[ 84 151 122 136 136 164 151] : K101
[122 120 105 174 160 175 158] : K297
[160 124 160 174 160 175 160] : K35
[122 124 105 175 160 124 175] : K129
dup K35:  -> [160]
find: [160 124 160 174 160 175 160] -> K35
find: [ 84 151 122 136 136 164 151] -> K101
find: [122 124 105 175 160 124 175] -> K129

[124 128 128 129 128 117 114 127 128 127 128 129 134 128 129 127 128 128
 127 127 129 132 127  90 124 125 100 123 127 129 126 128 129 120 126 129
 142 126]  K144
[133 127 128 127 127 136 108 122 127 128 129 132 127 128 127 126 128 128
 128 129 128 126 110 159 134 127 164 132 129 129 130 134 126 116 129 127
 130 128]  K245
[135 127 128 127 127 137 120 128 127 129 129 131 125 128 126 126 128 128
 129 129 128 125 110 161 135 128 165 133 130 128 130 133 126 117 130 127
  95 129]  K277
[135 127 128 127 128 131 104 124 128 127 129 132 125 128 127 127 128 128
 128 129 126 126 113 153 132 127 156 132 129 128 129 132 126 148 127 128
  96 128]  K526
[116 128 128 129 128 115 115 118 128 127 128 128 135 127 131 128 129 129
 127 126 130 136 147  84 119 124  87 121 127 129 126 127 130 107 125 129
 163 125]  K348
[131 129 129 129 128 138 183 148 128 129 128 121 124 129 127 129 128 128
 129 129 125 121 119 161 134 135 153 132 129 127 130 124 128 133 131 127
 130 132]  K958
[120 129 129 129 129 129 189 148 129 129 126 119 126 128 129 133 128 128
 128 150 127 128 150  99 123 133  83 123 126 127 127 115 131 130 131 128
 189 129]  K885
find: [133 127 128 127 127 136 108 122 127 128 129 132 127 128 127 126 128 128
 128 129 128 126 110 159 134 127 164 132 129 129 130 134 126 116 129 127
 130 128] -> K245
find: [116 128 128 129 128 115 115 118 128 127 128 128 135 127 131 128 129 129
 127 126 130 136 147  84 119 124  87 121 127 129 126 127 130 107 125 129
 163 125] -> K348
find: [124 128 128 129 128 117 114 127 128 127 128 129 134 128 129 127 128 128
 127 127 129 132 127  90 124 125 100 123 127 129 126 128 129 120 126 129
 142 126] -> K144

[141  92 123 128 135 120 126  98 131  98 120 125 123 128 117 139 130  75
 132 129 136 137 134 116 137 159 138 139 135 129 120 127 133 139 158 133
 138 143 118 127 139 137 141] -> K739
[151 107 134 127  90 160 139 112 133  80 179 133 106 126 116 139 128  99
 130 127 138 143 140 120 139 183 133 138 137 120 116 126 135  95 150 129
 140  84 122 127 140 138 141] -> K325
[147 149 138 127  87 162 128 113 126 142 147 134 108 127 118 123 128 161
 131 127 143 127 122 121 139 110 135 120 142 120 131 127 138  90  97 130
 147  82 121 127 147 120 144] -> K15
find: [151 107 134 127  90 160 139 112 133  80 179 133 106 126 116 139 128  99
 130 127 138 143 140 120 139 183 133 138 137 120 116 126 135  95 150 129
 140  84 122 127 140 138 141] -> K325
find: [147 149 138 127  87 162 128 113 126 142 147 134 108 127 118 123 128 161
 131 127 143 127 122 121 139 110 135 120 142 120 131 127 138  90  97 130
 147  82 121 127 147 120 144] -> K15

[150 123 123 118  99 123 151 147 125] -> K552
[ 92 154  86  98 161 103 175 154 161] -> K467
[147 149 166 149 166 166 166 147 149] -> K142
dup K552:  -> [123]
find: [ 92 154  86  98 161 103 175 154 161] -> K467
find: [150 123 123 118  99 123 151 147 125] -> K552
find: [147 149 166 149 166 166 166 147 149] -> K142

[128 131 134 132 109 167 124 105 125 128 120 134 135 116 137 123 142 131
 127 117 119 127 127  94 160 120] -> K227
[118 129 111 104 132 155 128 149  93 123 153 125 131 118 129 115 126 128
  97 131 131 134 139 143 128 123] -> K458
[143 126 122 129 114 123 120 137 120 137  94 132 137 136 121 143 117 128
 137 118 122 128 131  96 114 139] -> K218
[128 130 127 133 128 152 127 101 126 131 106 133 134 130 139 149 145 131
 113 124 126 137 130 115 168 128] -> K491
[129 124 146 147 145 108 129 134 157 128 138 122 124 130 114 138 104 126
 112 134 133 122 130 149  81 136] -> K800
[106  96 145 139 121  96 123 125 147 120 155 134 120 137 131 122 129 133
 124 118 120 119 123  96 128 138] -> K926
[137 125 141 135 133  96 129 156 132 135 127 127 124 127 120 116 115 128
 102 136 135 119 128 153 115 122] -> K399
find: [128 131 134 132 109 167 124 105 125 128 120 134 135 116 137 123 142 131
 127 117 119 127 127  94 160 120] -> K227
find: [143 126 122 129 114 123 120 137 120 137  94 132 137 136 121 143 117 128
 137 118 122 128 131  96 114 139] -> K218
find: [137 125 141 135 133  96 129 156 132 135 127 127 124 127 120 116 115 128
 102 136 135 119 128 153 115 122] -> K399
find: [106  96 145 139 121  96 123 125 147 120 155 134 120 137 131 122 129 133
 124 118 120 119 123  96 128 138] -> K926

[ 97 124  99 102 146 121] : K393
[116 157  99 134 157 141] : K846
[103 103 144 101 158 143] : K14
[ 99 119 128 102 168 128] : K423
[123 110 125 112 114 126] : K92
[116  94 124 129 180 169] : K188
[103 103 144 144 144  72] : K72
[115 125 118 143 117 107] : K70
[ 83 121 156  83  83 130] : K541
[138 119 102 143 149 178] : K450
dup K846:  -> [157]
dup K14:  -> [103]
dup K541:  -> [83]
find: [115 125 118 143 117 107] -> K70

[112 125 125 125]  K530
[136 127 127 127]  K905
[106 128 106 161]  K954
[112 125 150  96]  K507
[ 94 130 130 130]  K171
[125 125 125 102]  K576
[103 125 127 128]  K953
dup K171:  -> [130]
dup K576:  -> [125]
dup K905:  -> [127]
dup K530:  -> [125]
dup K954:  -> [106]
find: [136 127 127 127] -> K905

[125 132 121 128 129 134 124 141 132 128] : K122
[150 160  84 182 140 166 135 145 122 107] : K881
[119 157 110 111 134 148 127 175 144 144] : K723
[136 179  75 163 119 166 140 166 127  96] : K271
[119 155 109 172 132 149 125 172 144 140] : K801
[121 161 111 106 135 147 130 171 145 147] : K105
dup K801:  -> [172]
dup K271:  -> [166]

[150 122 148  94  99 119 117 115 133] -> K504
[119 166 147 149 147 125 147 147 144] -> K946
[100 117 110 123 130 142 110 126 102] -> K383
[124 134 128 134 123 124 124 124 134] -> K355
[122 136 122 129 122 122 122 134 146] -> K161
[127  90 101 156 155 181 120 128 101] -> K605
dup K161:  -> [122]
dup K383:  -> [110]
dup K946:  -> [147]
find: [122 136 122 129 122 122 122 134 146] -> K161
dup K605:  -> [101]
find: [150 122 148  94  99 119 117 115 133] -> K504

[123 114 144 133] -> K281
[121 127 118 137] -> K31
[ 73 126  73  73] -> K854
[136  86 136 129] -> K616
[120 120 108 120] -> K804
[131 124 135  73] -> K623
dup K854:  -> [73]
dup K616:  -> [136]
dup K804:  -> [120]

[112 123 124 112 135 130 124]  K887
[102 129 130 102 140 118 146]  K897
[132 111 132 132 139 132 132]  K838
[119 108 122 108 160 132 153]  K376
[111 138 118 171 111 128  84]  K513
[111 138 118 171 104 128  84]  K813
[111 138 118 118 136 134 131]  K769
[112 171 137 134 156 114 135]  K529
dup K897:  -> [102]
dup K838:  -> [132]
dup K376:  -> [108]

[131 129 129 129 131 135 126 122 135 128 130 134] -> K867
[131 129 129 123 131 131 126 122 131 128 131 125] -> K700
[146 150 150 120 184 113 105 152 121 125 128 123] -> K901
[144 162 129 144 144 130 171 110 116 114 134 104] -> K632
[125 138 134 126 119 130 116 123 121 123 117 135] -> K385
[119 118 136 148 138 152 132 155 110 119 136 142] -> K474
[124 132 126 126 132 127 129 132 125 132 129 128] -> K970
[126 124 128 132 114 135 130 127 123 134 133 123] -> K886
dup K901:  -> [150]
find: [146 150 150 120 184 113 105 152 121 125 128 123] -> K901
dup K385:  -> [123]
dup K632:  -> [144]

[130 130 164 130 130] : K590
[127 124 102  87 161] : K663
[135 116 116 116 116] : K559
[119 174 111 106 106] : K126
[145 138 117 123 123] : K569
[135 131  95  70 156] : K487
[128 115 147 136 149] : K549
[128 129 129 128 129] : K27
[125 101 123 114 127] : K405
[148 101 101 114 101] : K252
[119 137 119 124 124] : K168
[128 126 125 130 128] : K37
dup K252:  -> [101]
dup K590:  -> [130]
dup K569:  -> [123]
dup K559:  -> [116]
find: [119 137 119 124 124] -> K168
dup K126:  -> [106]
find: [135 116 116 116 116] -> K559

[120 107 125 111 124 122 144 129 119 128 143 121 116 128 109  93 100 131
 126 124 127 150 142 124 123 117 105 127 156 108 143 126 120 169 150 108
 136 113 146 140 119 146 141 147 126 152 136 124 127 131]  K764
[134 140 161 126 147 149  92 131 126 127 129 144 120 130 134 143 156 131
 149 109 133 111 143 157 110 147 148 101 144 150 143 123 127 111 123 121
 142 158 127 132 132 104 129 127 138 123 159 140 128 115]  K879
[132 138 149 128 141 142 103 130 127 118 127 139 124 129 134 141 149 129
 142 116 131 115 136 147 117 141 143 111 135 144 136 125 127 113 123 125
 136 149 126 129 131 111 127 132 135 122 147 136 128 119]  K997
[136 150 118 151 125 127 123 125 141 134 109 131 146 127 150 166 152 123
 122 140 127 107 105 122 142 135 149 140  86 144 103 133 139  84 102 156
 112 134 105 111 138 115 111 100 127  99 106 129 129 130]  K170
[127 128 105 137 115 115 148 125 134 139 121 119 139 127 132 131 119 124
 113 144 125 131 111 108 144 118 123 149 104 120 110 133 134 124 122 141
 114 112 121 120 129 138 122 113 121 122 102 121 129 137]  K680
[133 138 159 125 146 147  95 131 125 114 130 142 120 130 133 141 153 131
 148 110 133 113 143 155 111 145 146 102 144 147 143 123 124 114 125 121
 142 156 128 132 131 106 130 138 137 124 157 139 128 116]  K843
[125 122 102 133 113 112 154 125 131 140 125 117 136 127 133 122 110 125
 111 144 124 138 114 105 144 114 116 150 127 114 113 133 132 135 128 137
 115 106 126 123 126 144 125 117 120 128 102 119 128 138]  K432
[126 126 106 135 116 115 148 126 132 138 123 119 137 127 130 128 117 125
 114 143 125 133 113 109 142 118 121 147 117 119 113 132 133 128 125 139
 116 111 123 122 128 117 123 115 122 124 104 121 128 136]  K150
[125 123  84 141 104 103 169 123 136 148 119 110 145 125 130 126 104 122
 100 157 121 139 100  90 156 108 113 166  91 109  99 136 137 130 123 148
 104  94 119 117 127 151 119 104 115 122  81 114 129 145]  K10
find: [134 140 161 126 147 149  92 131 126 127 129 144 120 130 134 143 156 131
 149 109 133 111 143 157 110 147 148 101 144 150 143 123 127 111 123 121
 142 158 127 132 132 104 129 127 138 123 159 140 128 115] -> K879
find: [133 138 159 125 146 147  95 131 125 114 130 142 120 130 133 141 153 131
 148 110 133 113 143 155 111 145 146 102 144 147 143 123 124 114 125 121
 142 156 128 132 131 106 130 138 137 124 157 139 128 116] -> K843
find: [126 126 106 135 116 115 148 126 132 138 123 119 137 127 130 128 117 125
 114 143 125 133 113 109 142 118 121 147 117 119 113 132 133 128 125 139
 116 111 123 122 128 117 123 115 122 124 104 121 128 136] -> K150

[131 157 127 132 109 155 140 138 131 155 131 123 126] -> K539
[ 96 131 113 119 123 158  84 112 144 132 132  96  96] -> K820
[141 179 144 173 115 138 172 144 125 173 127 138 129] -> K599
find: [141 179 144 173 115 138 172 144 125 173 127 138 129] -> K599
find: [ 96 131 113 119 123 158  84 112 144 132 132  96  96] -> K820
find: [131 157 127 132 109 155 140 138 131 155 131 123 126] -> K539

[139 161 131  97  98 124 127 124 136 124 113 125 105 127 131 137 134 137
 134 156  91 125 130 131 121 122 129 148 125 106 134 151 136 128 135 124
 136 131 131] : K123
[130 137 128 135 126 124 128 125 128 117 121 165 118 127 143 123 123 129
 133 114 113 115 142 128 129 125 137 129  91 128 137 132 128 128 136 114
 137 131 126] : K111
[122 123 125 148 134 130 135 128 126 124 125 147 125 129 124 118 120 125
 137  98 126 123 125 127 132 127 126 122 110 125 143 122 125 127 137 123
 141 131 120] : K180
[140 111 129 109 158 129 114 129 119 123 131 147 135 129 128 132 132 121
 135 145 142 122 129 124 123 128 128 107 109 135 139 101 122 128 137 121
 138 132 149] : K779
[100  75 126 155 112 126 134 130 114 138 138  79 143 130 134 117 119 130
 134  99 157 138 135 129 135 131 134 142 154 145 138 150 113 127 135 137
 139 131 128] : K66
find: [140 111 129 109 158 129 114 129 119 123 131 147 135 129 128 132 132 121
 135 145 142 122 129 124 123 128 128 107 109 135 139 101 122 128 137 121
 138 132 149] -> K779
find: [139 161 131  97  98 124 127 124 136 124 113 125 105 127 131 137 134 137
 134 156  91 125 130 131 121 122 129 148 125 106 134 151 136 128 135 124
 136 131 131] -> K123

[135 154 118  93 143 127 131 103 123 144  95 123 140 124  98  95 149 122
 122  91 114 143 103] : K206
[136 150  87  88 131 143 123  98 136 126 129 162 152 151 131 115 137 114
 114 109 104 124 159] : K916
[ 96 177 131 107 124 133 125 120 102 134 117 121 131 140 148 116 115  99
 122 150 113 156 144] : K232
[126 102 126 127 121 112 111 103 133 123 113  98 147 120 131 158 159 126
 159 124 186 132 175] : K219
[115 113 108 121 121 132 109 101 131  72 143 122 103 150 115 135 128 144
 123  94 119 138 133] : K720
[131 129 135 106 150 131 130 113 132 100 141 142 121 145 137 141 128 132
  93 126 111 135 158] : K962
[134 154  94 145 178 132 114 154 150 138 149 134 141 123 134 113 154 129
 139 154 128 130 108] : K924
dup K232:  -> [131]
find: [115 113 108 121 121 132 109 101 131  72 143 122 103 150 115 135 128 144
 123  94 119 138 133] -> K720
find: [126 102 126 127 121 112 111 103 133 123 113  98 147 120 131 158 159 126
 159 124 186 132 175] -> K219
find: [ 96 177 131 107 124 133 125 120 102 134 117 121 131 140 148 116 115  99
 122 150 113 156 144] -> K232
find: [131 129 135 106 150 131 130 113 132 100 141 142 121 145 137 141 128 132
  93 126 111 135 158] -> K962

